Below are the code and all the weights of a small trained network. Each question names an input and a class and asks about switching units off, where a switched-off unit gives its printed mean instead of its output.

import numpy as np


def w(rows, s, z=0):
    codes = np.array(rows[::2]) - 128.0
    scale = np.full(codes.shape[1], s)
    scale[-1] = z or s
    return codes * scale


def f(y):
    return np.maximum(y, 0)


def log_softmax(a):
    a = a - a.max(-1, keepdims=True)
    return a - np.log(np.exp(a).sum(-1, keepdims=True))


def net(x, mask):
    res = np.array(x, float).reshape(1, 6) / 4 @ E
    y = f(res @ A[0][:, :-1].T + A[0][:, -1])
    res = res + np.where(mask, y, B[0][:, -1]) @ B[0][:, :-1]
    return log_softmax(res[-1] @ U[:, :-1].T + U[:, -1])


A, B = {}, {}
E = w([
[90,115,23],'x0',
[128,129,130],'x1',
[129,126,128],'x2',
[129,127,126],'x3',
[151,254,129],'x4',
[248,119,86],'x5',
],0.0081)
A[0] = w([
[162,119,82,84],'neuron 0',
[100,121,131,113],'neuron 1',
[149,44,122,99],'neuron 2',
[170,128,138,130],'neuron 3',
[182,139,227,119],'neuron 4',
[172,54,113,145],'neuron 5',
[189,110,118,65],'neuron 6',
[88,96,169,172],'neuron 7',
[121,55,121,71],'neuron 8',
[166,117,121,211],'neuron 9',
[131,102,134,189],'neuron 10',
[196,114,131,74],'neuron 11',
[103,158,9,104],'neuron 12',
[234,91,70,61],'neuron 13',
[105,170,128,146],'neuron 14',
[162,240,85,87],'neuron 15',
[41,137,161,53],'neuron 16',
[151,120,179,88],'neuron 17',
[125,56,139,81],'neuron 18',
[123,143,125,216],'neuron 19',
[127,127,115,255],'neuron 20',
],0.014,0.0081)
B[0] = w([
[97,128,102,157],'neuron 0',
[117,152,122,153],'neuron 1',
[149,149,208,190],'neuron 2',
[109,152,96,163],'neuron 3',
[105,32,137,211],'neuron 4',
[181,126,148,204],'neuron 5',
[91,168,117,157],'neuron 6',
[155,127,87,219],'neuron 7',
[151,155,210,176],'neuron 8',
[109,138,61,210],'neuron 9',
[157,134,110,190],'neuron 10',
[80,167,108,162],'neuron 11',
[95,22,167,217],'neuron 12',
[49,173,107,207],'neuron 13',
[145,170,130,182],'neuron 14',
[178,162,245,220],'neuron 15',
[42,216,113,195],'neuron 16',
[107,82,136,152],'neuron 17',
[132,153,205,176],'neuron 18',
[168,131,69,217],'neuron 19',
[183,101,4,254],'neuron 20',
],0.024,0.0082)
U = w([
[3,209,137,58],'0',
[154,176,255,99],'1',
[143,132,116,255],'2',
[26,6,190,41],'3',
[150,143,110,169],'4',
[149,145,109,146],'5',
],0.0078,0.0052)

Each question gives the input, the list of numbers given to net, and the class t.
The units are the neurons (one row each of A and B). Each row of codes is followed by its name. A weight is (code - 128) times the scale printed after its matrix; where a second scale follows, it is the last column's (A, B and U).
mask holds one flag per neuron, in row order. A switched-off neuron (its flag False) gives its mean, the last column of its row in B, instead of its output. The means were averaged over made-up inputs and are rounded, as every weight is.
A unit's drop is (log p(t) with every unit on - log p(t) with that unit switched off) / (log p(t) with every unit on - log p(t) with every unit switched off).
The circuit of an input: a set's keep is (log p(t) with only the set's units on - log p(t) with every unit switched off) / (log p(t) with every unit on - log p(t) with every unit switched off). Starting from the 12 units with the biggest drops (on a tie, the unit counted first), units are removed one at a time, each time the one whose removal leaves the highest keep (on an exact tie, the one counted first), for as long as the keep stays at least 0.8.
units of the circuit, in order: the units of the circuit, biggest drop first
k most important neurons: the k neurons with the biggest drops, biggest first
drop when u is switched off: that unit's drop, to one decimal
input [5,1,0,2,-8,-8], class 0: units of the circuit, in order -> (neuron 16)
input [1,0,-1,4,-7,6], class 1: 4 most important neurons -> (neuron 2; neuron 5; neuron 8; neuron 18)
input [5,-6,-4,1,-7,4], class 1: 4 most important neurons -> (neuron 2; neuron 8; neuron 18; neuron 5)
input [2,-5,-7,2,8,7], class 1: 2 most important neurons -> (neuron 15; neuron 16)
input [-8,-1,-6,-3,1,-5], class 3: 2 most important neurons -> (neuron 4; neuron 17)
input [6,3,4,-2,3,-1], class 3: 2 most important neurons -> (neuron 12; neuron 7)
input [7,1,7,1,-5,0], class 3: 2 most important neurons -> (neuron 12; neuron 15)
input [-8,1,-6,2,-5,6], class 3: 2 most important neurons -> (neuron 4; neuron 17)
input [1,2,5,-3,6,-5], class 1: 2 most important neurons -> (neuron 15; neuron 9)
input [7,4,5,-1,-3,-2], class 3: 2 most important neurons -> (neuron 12; neuron 14)
input [4,-3,-8,5,-7,-8], class 0: 2 most important neurons -> (neuron 16; neuron 15)
input [-4,2,5,-6,4,8], class 0: 2 most important neurons -> (neuron 13; neuron 11)
input [8,-3,2,0,-4,7], class 3: 2 most important neurons -> (neuron 12; neuron 16)
input [-8,3,4,6,-2,-4], class 3: most important neuron -> (neuron 4)
input [8,6,-1,0,-3,3], class 3: drop when neuron 12 is switched off -> 1.3
input [-3,-6,-1,-3,7,0], class 1: drop when neuron 15 is switched off -> 2.0
input [-8,0,-2,4,2,6], class 3: drop when neuron 16 is switched off -> 0.1
